Below is a small trained network, with its code and all its weights. Each question gives an input and a class and asks what happens when units are switched off, that is, made to give their printed mean instead of their output.

import numpy as np


def w(rows, s, z=0):
    codes = np.array(rows[::2]) - 128.0
    scale = np.full(codes.shape[1], s)
    scale[-1] = z or s
    return codes * scale


def norm(h):
    return h / np.sqrt((h * h).mean(-1, keepdims=True) + 1e-5)


def f(y):
    return np.maximum(y, 0)


def log_softmax(a):
    a = a - a.max(-1, keepdims=True)
    return a - np.log(np.exp(a).sum(-1, keepdims=True))


def net(x, mask):
    res = np.array(x, float).reshape(1, 7) / 4 @ E
    u = 0
    for l in range(3):
        y = f(norm(res) @ A[l][:, :-1].T + A[l][:, -1])
        res = res + np.where(mask[u : u + 12], y, B[l][:, -1]) @ B[l][:, :-1]
        u += 12
    return log_softmax(norm(res)[-1] @ U[:, :-1].T + U[:, -1])


A, B = {}, {}
E = w([
[128,128,128,128],'x0',
[129,128,128,128],'x1',
[144,131,210,74],'x2',
[130,129,128,129],'x3',
[128,128,127,127],'x4',
[253,143,106,115],'x5',
[131,212,156,164],'x6',
],0.0047)
A[0] = w([
[159,71,132,72,18],'L0N1',
[132,131,208,57,140],'L0N2',
[2,142,132,102,235],'L0N3',
[118,144,52,171,68],'L0N4',
[222,113,128,155,184],'L0N5',
[111,109,96,124,61],'L0N6',
[89,97,105,105,4],'L0N7',
[138,93,127,127,97],'L0N8',
[202,128,113,128,170],'L0N9',
[127,73,83,109,34],'L0N10',
[86,93,121,92,38],'L0N11',
[124,125,132,128,91],'L0N12',
],0.0044,0.0021)
B[0] = w([
[71,112,126,67,151],'L0N1',
[134,110,193,78,197],'L0N2',
[158,91,143,252,252],'L0N3',
[158,123,222,79,168],'L0N4',
[62,148,79,55,219],'L0N5',
[134,125,109,143,137],'L0N6',
[147,86,136,163,138],'L0N7',
[99,134,125,111,139],'L0N8',
[70,138,87,69,203],'L0N9',
[82,172,67,142,149],'L0N10',
[142,80,152,159,145],'L0N11',
[147,133,126,128,128],'L0N12',
],0.004,0.0033)
A[1] = w([
[119,127,160,127,68],'L1N1',
[111,116,86,136,108],'L1N2',
[115,115,86,134,101],'L1N3',
[198,116,124,130,80],'L1N4',
[118,116,181,100,56],'L1N5',
[123,33,105,94,195],'L1N6',
[142,3,102,96,14],'L1N7',
[164,112,143,134,152],'L1N8',
[26,98,176,162,5],'L1N9',
[143,144,154,144,148],'L1N10',
[221,135,95,89,11],'L1N11',
[112,88,106,120,86],'L1N12',
],0.007,0.0026)
B[1] = w([
[129,111,143,152,141],'L1N1',
[143,108,134,162,170],'L1N2',
[162,110,135,152,166],'L1N3',
[77,116,144,138,153],'L1N4',
[129,110,72,191,161],'L1N5',
[159,54,130,120,252],'L1N6',
[94,253,153,155,205],'L1N7',
[80,126,120,110,151],'L1N8',
[225,154,88,54,216],'L1N9',
[124,107,115,137,161],'L1N10',
[50,86,171,180,193],'L1N11',
[159,126,136,152,161],'L1N12',
],0.0064,0.0036)
A[2] = w([
[152,107,174,170,140],'L2N1',
[171,132,121,115,95],'L2N2',
[102,39,15,146,1],'L2N3',
[135,134,38,152,181],'L2N4',
[87,133,188,255,176],'L2N5',
[31,50,227,189,52],'L2N6',
[140,47,158,128,11],'L2N7',
[107,207,254,76,160],'L2N8',
[174,167,92,88,210],'L2N9',
[98,177,23,183,121],'L2N10',
[181,146,160,61,90],'L2N11',
[117,212,12,192,158],'L2N12',
],0.0052,0.0023)
B[2] = w([
[97,133,141,156,178],'L2N1',
[111,128,132,139,133],'L2N2',
[196,188,66,178,236],'L2N3',
[127,188,125,153,235],'L2N4',
[32,2,64,137,239],'L2N5',
[177,160,186,172,188],'L2N6',
[130,172,208,104,169],'L2N7',
[180,120,16,189,255],'L2N8',
[160,180,119,92,182],'L2N9',
[102,141,200,55,230],'L2N10',
[63,124,82,119,174],'L2N11',
[108,153,215,55,254],'L2N12',
],0.0058,0.0033)
U = w([
[128,78,93,229,253],'0',
[209,184,42,121,196],'1',
[19,125,175,133,105],'2',
[121,218,183,57,97],'3',
[170,71,249,136,2],'4',
[158,76,116,10,44],'5',
],0.019,0.0013)

Each question gives the input, the list of numbers given to net, and the class t.
The units are the neurons (one row each of A and B). Each row of codes is followed by its name. A weight is (code - 128) times the scale printed after its matrix; where a second scale follows, it is the last column's (A, B and U).
mask holds one flag per neuron, layer by layer. A switched-off neuron (its flag False) gives its mean, the last column of its row in B, instead of its output. The means were averaged over made-up inputs and are rounded, as every weight is.
A unit's drop is (log p(t) with every unit on - log p(t) with that unit switched off) / (log p(t) with every unit on - log p(t) with every unit switched off).
The circuit of an input: a set's keep is (log p(t) with only the set's units on - log p(t) with every unit switched off) / (log p(t) with every unit on - log p(t) with every unit switched off). Starting from the 12 units with the biggest drops (on a tie, the unit counted first), units are removed one at a time, each time the one whose removal leaves the highest keep (on an exact tie, the one counted first), for as long as the keep stays at least 0.8.
circuit, biggest first: the units of the circuit, biggest drop first
unit that matters most: the unit with the biggest drop
k most important neurons: the k neurons with the biggest drops, biggest first
top k neurons in layer l: the k neurons of layer l with the biggest drops, biggest first
input [2,4,-8,-6,-8,0,7], class 2: unit that matters most => L1N9
input [0,-3,8,5,-3,8,8], class 1: circuit, biggest first => [L2N8 L2N12]
input [-2,-1,-8,0,0,3,2], class 3: circuit, biggest first => [L2N12 L2N10]
input [-7,5,1,-1,1,-6,-3], class 4: top 2 neurons in layer 2 => [L2N8 L2N7]
input [4,6,-2,7,6,0,7], class 2: top 2 neurons in layer 1 => [L1N9 L1N7]
input [5,0,-3,2,-4,5,2], class 3: 3 most important neurons => [L0N5 L0N3 L0N9]
input [-4,5,8,-7,-4,3,2], class 1: 2 most important neurons => [L2N8 L1N6]
input [7,-4,-1,-5,-7,2,7], class 3: circuit, biggest first => [L2N12 L2N3]
input [-3,-7,6,4,5,2,0], class 5: 2 most important neurons => [L1N7 L2N3]
input [4,-3,2,-5,2,0,7], class 0: circuit, biggest first => [L2N8 L2N5]
input [-2,5,-2,6,-5,2,-6], class 1: top 2 neurons in layer 1 => [L1N6 L1N7]
input [-4,-1,-8,-3,-8,1,6], class 3: 3 most important neurons => [L1N11 L2N12 L0N3]
input [-2,-7,3,5,5,5,-1], class 5: top 2 neurons in layer 0 => [L0N3 L0N5]
input [-1,-5,2,-2,4,-5,1], class 0: top 2 neurons in layer 2 => [L2N12 L2N10]
input [2,-1,5,-5,-7,2,2], class 1: unit that matters most => L2N8
input [-8,-8,-8,-8,-7,-3,2], class 2: 3 most important neurons => [L2N12 L1N6 L2N10]
input [-1,-1,-8,7,-4,-4,8], class 2: circuit, biggest first => [L2N5 L2N12]
input [8,1,2,3,1,0,-4], class 4: top 3 neurons in layer 1 => [L1N6 L1N9 L1N5]
input [3,1,-2,6,6,-7,0], class 0: 4 most important neurons => [L0N3 L1N7 L2N3 L1N9]
input [-2,2,3,-7,7,2,2], class 1: unit that matters most => L0N3
input [3,-2,2,-7,-6,-1,-4], class 4: 2 most important neurons => [L1N6 L0N5]
input [-8,2,0,-5,-1,4,3], class 3: top 2 neurons in layer 0 => [L0N5 L0N9]
